Below is a small trained network, with its code and all its weights. Each question gives an input and a class and asks what happens when units are switched off, that is, made to give their printed mean instead of their output.

import numpy as np


def w(rows, s, z=0):
    codes = np.array(rows[::2]) - 128.0
    scale = np.full(codes.shape[1], s)
    scale[-1] = z or s
    return codes * scale


def f(y):
    return y / 2 * (1 + np.tanh(0.7978845608 * (y + 0.044715 * y**3)))


def log_softmax(a):
    a = a - a.max(-1, keepdims=True)
    return a - np.log(np.exp(a).sum(-1, keepdims=True))


def net(x, mask):
    res = np.array(x, float).reshape(1, 6) / 4 @ E
    y = f(res @ A[0][:, :-1].T + A[0][:, -1])
    res = res + np.where(mask, y, B[0][:, -1]) @ B[0][:, :-1]
    return log_softmax(res[-1] @ U[:, :-1].T + U[:, -1])


A, B = {}, {}
E = w([
[12,110,123],'x0',
[125,128,126],'x1',
[135,164,240],'x2',
[115,216,79],'x3',
[126,128,127],'x4',
[130,128,128],'x5',
],0.011)
A[0] = w([
[116,124,185,59],'N0',
[44,143,171,112],'N1',
[131,101,158,135],'N2',
[108,118,146,141],'N3',
[202,132,150,103],'N4',
[114,126,174,92],'N5',
[96,132,150,106],'N6',
[149,59,185,145],'N7',
[139,159,87,84],'N8',
[143,214,125,93],'N9',
[123,27,112,70],'N10',
[195,110,93,143],'N11',
[112,128,167,130],'N12',
[129,153,119,133],'N13',
[167,94,4,254],'N14',
[60,157,100,178],'N15',
[178,144,154,107],'N16',
[51,113,98,105],'N17',
[134,175,195,153],'N18',
[59,100,114,141],'N19',
[128,78,189,144],'N20',
[126,43,150,169],'N21',
[126,138,101,107],'N22',
[152,43,119,154],'N23',
],0.017,0.0068)
B[0] = w([
[161,161,98,148],'N0',
[174,218,105,177],'N1',
[126,160,123,149],'N2',
[125,151,124,142],'N3',
[84,91,164,171],'N4',
[170,163,117,146],'N5',
[141,156,128,140],'N6',
[105,216,99,188],'N7',
[184,145,123,145],'N8',
[199,74,164,161],'N9',
[36,98,142,181],'N10',
[125,204,91,175],'N11',
[168,152,137,148],'N12',
[155,123,140,135],'N13',
[106,170,2,249],'N14',
[67,180,157,183],'N15',
[129,88,159,157],'N16',
[92,72,123,180],'N17',
[200,111,185,179],'N18',
[69,109,109,182],'N19',
[169,201,119,179],'N20',
[63,146,109,193],'N21',
[150,134,110,136],'N22',
[83,65,146,187],'N23',
],0.027,0.017)
U = w([
[80,117,109,253],'0',
[131,173,115,89],'1',
[101,170,255,211],'2',
[155,97,209,58],'3',
[45,79,149,41],'4',
],0.011,0.005)

Each question gives the input, the list of numbers given to net, and the class t.
The units are the neurons (one row each of A and B). Each row of codes is followed by its name. A weight is (code - 128) times the scale printed after its matrix; where a second scale follows, it is the last column's (A, B and U).
mask holds one flag per neuron, in row order. A switched-off neuron (its flag False) gives its mean, the last column of its row in B, instead of its output. The means were averaged over made-up inputs and are rounded, as every weight is.
A unit's drop is (log p(t) with every unit on - log p(t) with that unit switched off) / (log p(t) with every unit on - log p(t) with every unit switched off).
The circuit of an input: a set's keep is (log p(t) with only the set's units on - log p(t) with every unit switched off) / (log p(t) with every unit on - log p(t) with every unit switched off). Starting from the 12 units with the biggest drops (on a tie, the unit counted first), units are removed one at a time, each time the one whose removal leaves the highest keep (on an exact tie, the one counted first), for as long as the keep stays at least 0.8.
circuit, biggest first: the units of the circuit, biggest drop first
top k neurons: the k neurons with the biggest drops, biggest first
drop when u is switched off: that unit's drop, to one decimal
input [2,-6,-7,-4,8,1], class 4: circuit, biggest first	[N10, N23]
input [3,-4,0,-1,-1,7], class 4: circuit, biggest first	[N14, N18]
input [1,3,-5,-8,7,-3], class 4: circuit, biggest first	[N10]
input [6,-5,0,0,-2,2], class 4: circuit, biggest first	[N14, N17]
input [5,-8,0,0,1,-2], class 4: circuit, biggest first	[N14, N17]
input [1,6,-1,-5,2,5], class 4: circuit, biggest first	[N14, N1]
input [-8,2,8,1,-4,-3], class 3: circuit, biggest first	[N9, N18]
input [0,-6,3,-6,-1,2], class 2: top 2 neurons	[N14, N11]
input [7,4,7,-1,-1,-7], class 1: top 2 neurons	[N1, N0]
input [2,-3,8,7,3,-4], class 2: drop when N1 is switched off	0.1
input [6,-7,8,8,4,-2], class 2: drop when N14 is switched off	0.4
input [-3,6,5,-8,5,6], class 2: drop when N14 is switched off	1.2
